Each row has two labels, one from each of two sets.
[ 12.5   1.5  10.1  -4.9  -0.5  18.0 -13.1   3.5 -27.4   1.9  15.1  -7.5
  -4.5  -6.3   4.5  11.5   7.5   4.1 -17.8  -2.0  -1.3   2.2   4.8  -3.7
  28.3 -14.8  -0.3] | P & M
[  3.2  -3.2   3.2   5.3  -2.2   2.9  -2.4  10.6   4.2  -1.0  16.5 -24.0
  45.8 -15.1  -0.5  -7.7   1.0   6.7 -12.8  -8.1  -5.7  -4.0  16.8   2.1
   6.8   8.8   1.8] | J & Q
[ 11.9   9.9   8.6   2.4   0.4  17.8  -1.8   3.4 -15.0   2.0  21.2 -10.8
 -39.2 -14.5  -7.1  -2.2   4.8  16.8  17.3  -4.2   3.3  -0.2   0.3 -14.4
  -4.0  -9.2  -2.9] | P & Q
[ -3.2  12.7  -8.7  14.3  -0.5  14.9  -5.2  16.5 -38.3  -8.9  12.2   9.5
  34.9 -17.5   5.5 -12.4   9.9   7.3 -27.0  -7.5 -12.8 -12.9  -0.6  13.4
  -1.4  -6.9   0.4] | J & M
[  8.4  12.9   8.0  -1.3  -3.7  26.2  -4.3   6.7 -48.7   4.2   6.6   6.4
   9.0 -12.0  -3.4 -23.9   8.5  15.6  -2.3 -13.2  -4.4  -0.7   5.5  -1.2
   7.3 -14.4  -8.0] | X & E
[ -1.5   4.3   1.7  -0.8   0.3  21.3   2.2  34.9 -19.4  -7.9   9.6 -16.9
  33.6 -12.7  -1.4 -14.7  -4.5  -3.1 -17.7  -5.9   0.6   3.0  -7.8   0.1
   2.3   1.2 -23.3] | J & H
[ 13.9  -1.8  -0.8  -0.1   7.0  18.8 -11.7  37.3 -30.7  19.1  29.2   8.3
 -30.2 -17.7   6.1   1.0 -10.1  23.4 -14.8   3.4   1.2  10.7  -1.5  -8.0
  25.3 -15.0   7.9] | P & Q
[  9.8   1.6   6.8  10.8   3.1  23.9  -8.8   9.4 -33.0  -0.2   9.1  10.6
  39.5 -15.4  -0.6  -0.7  14.7  13.2 -13.5  -4.2  -6.6  -5.9  -4.4  -0.6
   8.6 -11.0  -9.3] | J & H
[ 12.2   9.9   3.3  10.8   2.3  22.0  -4.6   1.6 -39.4   2.1  18.7  -2.9
 -36.3 -12.8   3.7 -12.7  10.2  22.8  21.3   4.8   0.1   6.7   5.5 -11.3
  10.5 -34.0   2.5] | P & Q
[  9.3 -10.6   6.1 -14.4  -3.3   8.4  -2.3  25.3  -1.4  -4.2   1.5  -0.5
  30.3  -9.4   4.4  -8.6   4.4  12.7  16.9 -11.5 -10.1  -9.5   9.6  -8.0
 -13.8  -5.1  -2.1] | J & Q
[ 21.8   6.1  14.5  16.5  -3.5  49.1 -21.2  25.7 -69.0   0.3  15.2   0.8
 -24.1 -31.0  14.2  -1.7  17.6  15.5 -16.6 -16.2  12.1  20.7 -12.0 -12.5
  34.6 -25.8   6.5] | P & H
[ 13.3   4.8   6.2  -0.1  14.9  10.1 -11.2   8.7 -40.1   8.6  12.5   2.6
 -44.4 -17.2  16.3   7.4   7.1  22.4   0.1 -19.2  -2.1   4.9   2.3 -11.4
   4.6 -20.4  -1.5] | P & Q
[ 11.1  37.8  -1.0   3.9 -14.8  11.9  -4.1   1.8 -39.4  -0.7   4.2  12.6
  46.2 -11.2   0.3  -6.5   6.2   9.5  -2.8 -20.8   2.7 -24.4  -5.2  10.9
   4.8   4.0  -5.2] | J & H
[ -0.6   1.3   4.5   8.3   8.4   9.2  -4.5  10.5 -11.9  -0.8   4.9   8.4
  43.9  -9.1   5.2 -19.8   0.1  -2.0 -26.8  -3.8 -11.6 -10.0   1.8   4.6
   0.6   1.0  -4.8] | J & M
[  3.8   1.2  15.8  11.1  21.6  25.4 -12.6  -0.1 -40.5   9.8   7.0  14.3
 -31.0 -20.3  -0.1 -25.3   7.6   8.5 -17.5  -7.7  -3.0   0.2   2.1   1.2
  27.1 -18.8  -4.0] | P & M
[  2.1   5.1   0.1  -5.0  -2.3   8.8  -8.2  14.8   0.3  -5.3   8.2 -20.0
  27.9 -14.6   6.1  -5.7  -4.9  14.1  -5.4  -8.0  -1.9  -7.8   4.4   4.5
   6.1 -10.0 -10.7] | J & Q
[ 19.1   8.3   1.8   0.7   7.0  26.4   3.2   6.9 -31.1   4.4  17.9 -11.8
 -24.8 -29.8   2.1  -6.7   8.0  15.1   5.3  -5.0   0.3   6.0   0.7  -0.7
  20.2 -17.4   3.3] | P & Q
[  8.5   0.5  -1.3   6.6  -2.7  17.3   1.4  18.7 -16.7 -27.3   9.3 -17.3
  41.7  -6.8   3.4 -12.1  -5.0  10.8   2.2 -11.6  -0.6   0.9  -1.8   9.5
   1.5   1.1  -2.3] | J & E
[ 20.1  -0.6   4.0   5.7   2.2  23.8 -19.3  29.7 -37.3  10.5   2.8   7.4
 -14.9 -12.7  25.6  22.2   7.5   9.7  -0.7  -9.8  -4.7  12.6   4.1  -9.6
  18.4  -9.6  -4.0] | P & H
[ 12.0  15.0   6.3   8.7   8.5  17.4 -10.3   4.0 -47.4   3.9   7.0   6.7
 -31.7 -14.5  17.7  -5.3   6.4   4.1  -6.2  -6.4  -5.3   1.8  -6.8  -5.8
  11.6 -22.6  -0.9] | P & M
[  2.7   6.9   1.1   1.3   8.4  16.1   9.9  16.4 -39.8  10.0  41.7 -36.5
  13.5 -18.7  -9.0 -15.9 -16.4   4.4 -25.9   9.5  24.3   9.0 -20.7 -22.2
  54.9   8.5   5.9] | P & Q
[ 15.3   8.7   1.0  16.9 -22.2  19.9  -8.8  18.7 -39.9  -3.0  11.6   6.6
  36.8  -7.7   8.2  -2.8  14.8   5.2  10.3   0.2   2.9   0.0  -4.3   5.6
  -2.6  -5.8  -4.4] | J & H
